Small tables with named rows and columns. After each table, cells are looked up by row and column.

latat:
       darenib  kem  nafofan  dizoso  dep  miv  fal  fovoran  femug
funa       181  174      162      49  131  115   93      106     85
rekis      181   96      127     212  189  142  239       75    206
nena        89  204      113     114  156   68   82      230    136
vuvo       126   89      198     174  233  128  112       73    179

dizoso of funa is 49
nafofan of vuvo is 198
miv of nena is 68
femug of rekis is 206
darenib of nena is 89
fovoran of funa is 106
nafofan of rekis is 127
dizoso of rekis is 212
miv of rekis is 142
kem of rekis is 96

tibof.tsv
	pelegun	subuk	nalo
manesa	31	86	138
ripop	85	156	91
likotef	170	43	76
lozatu	108	131	101
vada	133	114	30
mef	146	224	93
lep	116	222	216
kivolek	24	56	53

What is the pelegun of likotef in tibof? 170
What is the pelegun of lep in tibof? 116
What is the nalo of lep in tibof? 216
What is the subuk of ripop in tibof? 156
What is the subuk of likotef in tibof? 43
What is the subuk of mef in tibof? 224
What is the nalo of manesa in tibof? 138
What is the pelegun of mef in tibof? 146
What is the nalo of likotef in tibof? 76
What is the subuk of lep in tibof? 222
What is the nalo of ripop in tibof? 91
What is the pelegun of ripop in tibof? 85
What is the nalo of kivolek in tibof? 53
What is the subuk of vada in tibof? 114
What is the subuk of kivolek in tibof? 56
What is the pelegun of manesa in tibof? 31

gom.csv
,sotuna,bakefa,mal,zeg,minibof,nuvebob,vebiza,gep,fozi
vofe,162,139,110,148,156,156,74,142,208
dedape,125,238,141,196,143,189,154,163,139
sukog,194,152,196,123,140,100,129,224,162
nid,138,142,192,118,192,147,164,209,212
zura,151,93,173,190,128,147,181,104,129
gur,184,101,194,157,138,184,144,145,126
ren,163,171,109,64,92,113,175,103,136
neruse,109,127,167,95,181,166,127,109,155
parub,238,118,184,128,159,102,113,122,179
dedi,126,120,139,186,172,173,152,159,141
matik,122,230,169,120,179,116,130,161,115
guta,161,150,60,194,125,154,193,109,157
fuga,204,92,133,153,120,181,201,215,151

fozi of matik: 115
mal of parub: 184
minibof of vofe: 156
gep of zura: 104
gep of guta: 109
sotuna of dedi: 126
fozi of guta: 157
zeg of zura: 190
vebiza of zura: 181
minibof of parub: 159
zeg of dedi: 186
bakefa of neruse: 127
vebiza of fuga: 201
fozi of gur: 126
Row with the largest vebiza: fuga

Table kig
        furera    zov    kiv   zeku  rovagem    fud   neri
vek      51792  66903  51527  42329    48502  48034  59427
veb      27709  77577  61815  40986    73281  59672  46468
gusovi    7248  61841  50874  55186    42052  45249  58578
mibiru   61365  64061  33984  24999    30869  55109  70001
lerap     4848  46239  15674  31845    72769  35075  54717

gusovi, rovagem: 42052
mibiru, kiv: 33984
veb, rovagem: 73281
mibiru, fud: 55109
mibiru, rovagem: 30869
lerap, kiv: 15674
gusovi, zov: 61841
gusovi, furera: 7248
vek, fud: 48034
mibiru, zov: 64061
veb, furera: 27709
lerap, fud: 35075
veb, zeku: 40986
gusovi, kiv: 50874
veb, kiv: 61815
veb, fud: 59672
vek, zeku: 42329
vek, furera: 51792

fozoli
|  | zefas | zutapeg | ved | rapo | rugodu | pir | geb |
|---|---|---|---|---|---|---|---|
| zefiva | 77 | 102 | 100 | 149 | 135 | 114 | 33 |
| tel | 132 | 130 | 77 | 117 | 133 | 75 | 114 |
| mepig | 157 | 90 | 117 | 98 | 215 | 72 | 42 |
| sura | 151 | 114 | 217 | 143 | 184 | 124 | 200 |
| dof | 84 | 139 | 49 | 138 | 127 | 135 | 101 |
| vonesi | 161 | 83 | 127 | 132 | 160 | 124 | 108 |
| nok | 117 | 122 | 133 | 119 | 103 | 90 | 165 |
| zop | 115 | 113 | 129 | 118 | 242 | 126 | 141 |
| dameb | 135 | 85 | 122 | 128 | 210 | 100 | 125 |
| pesufal | 41 | 116 | 81 | 123 | 73 | 81 | 55 |

vonesi, rugodu -> 160
pesufal, pir -> 81
mepig, pir -> 72
dof, pir -> 135
dof, rugodu -> 127
mepig, zefas -> 157
mepig, rapo -> 98
zop, rapo -> 118
pesufal, geb -> 55
vonesi, zutapeg -> 83
zefiva, rapo -> 149
pesufal, zefas -> 41
dameb, zutapeg -> 85
mepig, rugodu -> 215
pesufal, rapo -> 123
nok, ved -> 133

gak:
	rig	ravo	gepazo
kage	-283	363	375
milipug	-122	299	-764
pubo	890	808	991
sib	342	-485	-40
fugig	337	-112	-226
vup	-543	-303	-265

What is the rig of vup in gak? -543
What is the rig of sib in gak? 342
What is the ravo of fugig in gak? -112
What is the ravo of sib in gak? -485
What is the rig of kage in gak? -283
What is the ravo of kage in gak? 363
What is the ravo of vup in gak? -303
What is the gepazo of sib in gak? -40
What is the gepazo of pubo in gak? 991
What is the gepazo of fugig in gak? -226
What is the ravo of milipug in gak? 299

mitaz.csv
,sufir,zan,galom,gezis,tol,doso,mepevok
bosaki,132,112,143,106,125,110,141
vor,137,191,92,153,96,114,99
tib,111,146,92,123,134,160,114
raparul,138,80,148,54,158,127,125
kog,154,97,162,95,117,93,143
zuvi,174,202,77,119,112,100,95
vifa,124,157,109,141,112,118,101
buv,131,124,134,133,114,113,121
solagig,120,90,147,100,134,131,133
gov,163,207,101,173,71,71,105
lobu,121,131,138,191,85,83,126
fotos,147,179,89,133,112,117,103
lek,160,105,143,112,119,66,109
sul,175,157,120,93,117,84,114

doso of vifa: 118
doso of sul: 84
gezis of tib: 123
galom of lobu: 138
galom of fotos: 89
doso of kog: 93
zan of kog: 97
galom of lek: 143
sufir of gov: 163
zan of vifa: 157
zan of lobu: 131
mepevok of fotos: 103
tol of tib: 134
mepevok of buv: 121
zan of tib: 146
sufir of buv: 131
doso of fotos: 117
sufir of lobu: 121
Row with the largest doso: tib

